Below is a small trained network, with its code and all its weights. Each question gives an input and a class and asks what happens when units are switched off, that is, made to give their printed mean instead of their output.

import numpy as np


def w(rows, s, z=0):
    codes = np.array(rows[::2]) - 128.0
    scale = np.full(codes.shape[1], s)
    scale[-1] = z or s
    return codes * scale


def f(y):
    return np.maximum(y, 0)


def log_softmax(a):
    a = a - a.max(-1, keepdims=True)
    return a - np.log(np.exp(a).sum(-1, keepdims=True))


def net(x, mask):
    res = np.array(x, float).reshape(1, 6) / 4 @ E
    y = f(res @ A[0][:, :-1].T + A[0][:, -1])
    res = res + np.where(mask, y, B[0][:, -1]) @ B[0][:, :-1]
    return log_softmax(res[-1] @ U[:, :-1].T + U[:, -1])


A, B = {}, {}
E = w([
[241,180,166],'x0',
[141,161,101],'x1',
[103,135,211],'x2',
[180,102,101],'x3',
[146,2,160],'x4',
[107,162,88],'x5',
],0.0099)
A[0] = w([
[107,149,60,142],'n1',
[143,148,17,197],'n2',
[126,241,161,94],'n3',
[120,77,126,49],'n4',
[92,108,251,81],'n5',
[182,209,155,163],'n6',
[236,105,101,100],'n7',
[106,27,123,253],'n8',
[119,148,96,119],'n9',
],0.014,0.005)
B[0] = w([
[63,146,46,181],'n1',
[5,50,77,214],'n2',
[191,177,26,209],'n3',
[105,199,103,158],'n4',
[186,204,164,194],'n5',
[170,90,70,208],'n6',
[178,2,174,195],'n7',
[29,151,218,246],'n8',
[60,147,115,154],'n9',
],0.0099,0.013)
U = w([
[71,109,153,251],'0',
[172,156,108,173],'1',
[107,123,64,122],'2',
[157,4,149,126],'3',
[97,110,132,75],'4',
[58,136,211,144],'5',
[39,66,135,52],'6',
],0.016,0.013)

Each question gives the input, the list of numbers given to net, and the class t.
The units are the neurons (one row each of A and B). Each row of codes is followed by its name. A weight is (code - 128) times the scale printed after its matrix; where a second scale follows, it is the last column's (A, B and U).
mask holds one flag per neuron, in row order. A switched-off neuron (its flag False) gives its mean, the last column of its row in B, instead of its output. The means were averaged over made-up inputs and are rounded, as every weight is.
A unit's drop is (log p(t) with every unit on - log p(t) with that unit switched off) / (log p(t) with every unit on - log p(t) with every unit switched off).
The circuit of an input: a set's keep is (log p(t) with only the set's units on - log p(t) with every unit switched off) / (log p(t) with every unit on - log p(t) with every unit switched off). Starting from all 9 units, units are removed one at a time, each time the one whose removal leaves the highest keep (on an exact tie, the one counted first), for as long as the keep stays at least 0.8.
units of the circuit, in order: the units of the circuit, biggest drop first
most important unit: the unit with the biggest drop
k most important neurons: the k neurons with the biggest drops, biggest first
drop when u is switched off: that unit's drop, to one decimal
input [6,-1,5,1,1,8], class 1: most important unit -> n2
input [-2,8,-3,2,1,-6], class 6: units of the circuit, in order -> n5, n3
input [-8,-1,4,1,-6,-4], class 5: 4 most important neurons -> n6, n2, n3, n7
input [5,3,-7,7,-2,6], class 3: 2 most important neurons -> n7, n8
input [-7,-3,-5,3,-7,-5], class 6: 2 most important neurons -> n2, n3
input [8,1,-1,3,-8,-2], class 2: units of the circuit, in order -> n2, n6
input [-3,-6,4,-3,-4,2], class 1: units of the circuit, in order -> n8, n2
input [0,-5,-8,-3,1,4], class 6: units of the circuit, in order -> n2, n3
input [6,2,4,8,-6,7], class 2: units of the circuit, in order -> n2, n6
input [-1,3,-8,1,7,-7], class 6: 2 most important neurons -> n8, n4
input [-6,7,5,6,3,0], class 5: units of the circuit, in order -> n8, n2, n6
input [-2,1,-5,-3,-2,1], class 6: 4 most important neurons -> n2, n3, n5, n6
input [-1,7,5,-5,-7,-2], class 1: 2 most important neurons -> n2, n3
input [-6,1,6,0,-4,2], class 2: most important unit -> n8
input [3,3,-2,-8,-6,-4], class 1: 3 most important neurons -> n3, n2, n8
input [7,-7,-3,-2,-7,5], class 2: 2 most important neurons -> n2, n5
input [8,7,3,0,2,6], class 3: 2 most important neurons -> n7, n5
input [-6,-4,-2,1,-5,5], class 6: 4 most important neurons -> n2, n3, n5, n6
input [2,0,-1,2,8,2], class 5: 2 most important neurons -> n8, n6
input [2,-4,2,-5,-8,3], class 1: most important unit -> n2
input [-8,5,-3,6,-7,-5], class 6: drop when n3 is switched off -> 0.3
input [4,3,3,2,-2,8], class 2: 2 most important neurons -> n5, n2
input [-1,1,2,4,8,0], class 5: drop when n8 is switched off -> 0.3
input [8,2,2,-2,5,2], class 3: drop when n7 is switched off -> 0.2
input [0,-6,7,-6,-2,-3], class 1: 2 most important neurons -> n8, n5
